Below is a small trained network, with its code and all its weights. Each question gives an input and a class and asks what happens when units are switched off, that is, made to give their printed mean instead of their output.

import numpy as np


def w(rows, s, z=0):
    codes = np.array(rows[::2]) - 128.0
    scale = np.full(codes.shape[1], s)
    scale[-1] = z or s
    return codes * scale


def norm(h):
    return h / np.sqrt((h * h).mean(-1, keepdims=True) + 1e-5)


def f(y):
    return np.maximum(y, 0)


def log_softmax(a):
    a = a - a.max(-1, keepdims=True)
    return a - np.log(np.exp(a).sum(-1, keepdims=True))


def net(x, mask):
    res = np.array(x, float).reshape(1, 2) / 4 @ E
    u = 0
    for l in range(3):
        y = f(norm(res) @ A[l][:, :-1].T + A[l][:, -1])
        res = res + np.where(mask[u : u + 7], y, B[l][:, -1]) @ B[l][:, :-1]
        u += 7
    return log_softmax(norm(res)[-1] @ U[:, :-1].T + U[:, -1])


A, B = {}, {}
E = w([
[215,48,115,42,233],'x0',
[5,108,245,78,233],'x1',
],0.0026)
A[0] = w([
[56,136,160,186,136,9],'L0N0',
[119,159,208,127,39,246],'L0N1',
[167,171,96,52,146,40],'L0N2',
[142,123,79,127,68,247],'L0N3',
[79,148,50,122,160,38],'L0N4',
[79,204,145,77,137,197],'L0N5',
[124,150,3,165,98,254],'L0N6',
],0.0043,0.00089)
B[0] = w([
[199,108,101,137,88,203],'L0N0',
[166,193,109,54,174,229],'L0N1',
[134,155,107,74,113,171],'L0N2',
[56,109,95,98,191,220],'L0N3',
[97,160,107,148,98,128],'L0N4',
[78,2,64,175,135,209],'L0N5',
[86,53,221,114,137,255],'L0N6',
],0.0034,0.0027)
A[1] = w([
[128,74,92,115,202,163],'L1N0',
[148,156,38,97,197,53],'L1N1',
[49,61,112,61,108,172],'L1N2',
[65,158,126,131,103,234],'L1N3',
[203,83,204,69,234,2],'L1N4',
[95,72,70,65,109,111],'L1N5',
[191,87,148,181,1,115],'L1N6',
],0.0032,0.00096)
B[1] = w([
[78,211,177,114,36,235],'L1N0',
[209,136,145,127,171,170],'L1N1',
[237,121,165,251,134,242],'L1N2',
[166,115,156,74,209,206],'L1N3',
[190,173,86,105,67,250],'L1N4',
[188,235,208,187,104,198],'L1N5',
[95,40,78,198,191,192],'L1N6',
],0.0024,0.0026)
A[2] = w([
[218,92,31,130,61,166],'L2N0',
[216,125,193,134,135,254],'L2N1',
[146,69,69,187,108,41],'L2N2',
[58,198,137,139,72,52],'L2N3',
[43,168,92,215,17,134],'L2N4',
[41,253,84,116,111,145],'L2N5',
[123,58,37,168,97,100],'L2N6',
],0.005,0.00091)
B[2] = w([
[25,106,202,116,173,253],'L2N0',
[139,161,55,196,87,245],'L2N1',
[43,178,180,146,178,183],'L2N2',
[185,69,111,80,149,188],'L2N3',
[205,129,122,69,156,254],'L2N4',
[220,142,44,88,144,188],'L2N5',
[30,81,252,173,184,192],'L2N6',
],0.004,0.0035)
U = w([
[2,63,225,155,237,211],'0',
[247,133,70,33,210,196],'1',
[163,226,87,251,68,189],'2',
[52,121,86,84,34,6],'3',
[63,122,94,99,56,23],'4',
[24,122,36,92,51,1],'5',
[44,128,78,93,50,8],'6',
[65,125,89,106,67,21],'7',
],0.0091,0.006)

Each question gives the input, the list of numbers given to net, and the class t.
The units are the neurons (one row each of A and B). Each row of codes is followed by its name. A weight is (code - 128) times the scale printed after its matrix; where a second scale follows, it is the last column's (A, B and U).
mask holds one flag per neuron, layer by layer. A switched-off neuron (its flag False) gives its mean, the last column of its row in B, instead of its output. The means were averaged over made-up inputs and are rounded, as every weight is.
A unit's drop is (log p(t) with every unit on - log p(t) with that unit switched off) / (log p(t) with every unit on - log p(t) with every unit switched off).
The circuit of an input: a set's keep is (log p(t) with only the set's units on - log p(t) with every unit switched off) / (log p(t) with every unit on - log p(t) with every unit switched off). Starting from the 12 units with the biggest drops (on a tie, the unit counted first), units are removed one at a time, each time the one whose removal leaves the highest keep (on an exact tie, the one counted first), for as long as the keep stays at least 0.8.
circuit, biggest first: the units of the circuit, biggest drop first
top k neurons: the k neurons with the biggest drops, biggest first
k most important neurons of layer l: the k neurons of layer l with the biggest drops, biggest first
drop when u is switched off: that unit's drop, to one decimal
input [2,-4], class 0: circuit, biggest first => (L2N0)
input [0,-3], class 2: top 4 neurons => (L0N3 L1N5 L0N5 L0N0)
input [-1,1], class 2: top 2 neurons => (L0N1 L1N5)
input [6,4], class 1: 2 most important neurons of layer 0 => (L0N6 L0N3)
input [-8,6], class 1: top 2 neurons => (L2N5 L0N6)
input [-2,3], class 2: top 2 neurons => (L1N2 L0N0)
input [2,-3], class 2: 2 most important neurons of layer 0 => (L0N3 L0N5)
input [-1,-1], class 2: 2 most important neurons of layer 2 => (L2N0 L2N1)
input [-5,-5], class 0: top 2 neurons => (L1N6 L2N6)
input [3,-4], class 0: top 2 neurons => (L2N0 L0N1)
input [-4,3], class 1: 2 most important neurons of layer 2 => (L2N0 L2N6)
input [-4,2], class 1: top 2 neurons => (L0N1 L0N6)
input [-3,1], class 2: 3 most important neurons of layer 0 => (L0N1 L0N5 L0N0)
input [3,1], class 2: top neuron => (L2N1)
input [-7,-5], class 1: top 2 neurons => (L2N4 L0N5)
input [-2,2], class 2: drop when L0N1 is switched off => 0.4
input [-2,1], class 2: drop when L0N5 is switched off => 0.2
input [2,-5], class 0: drop when L0N5 is switched off => 0.0
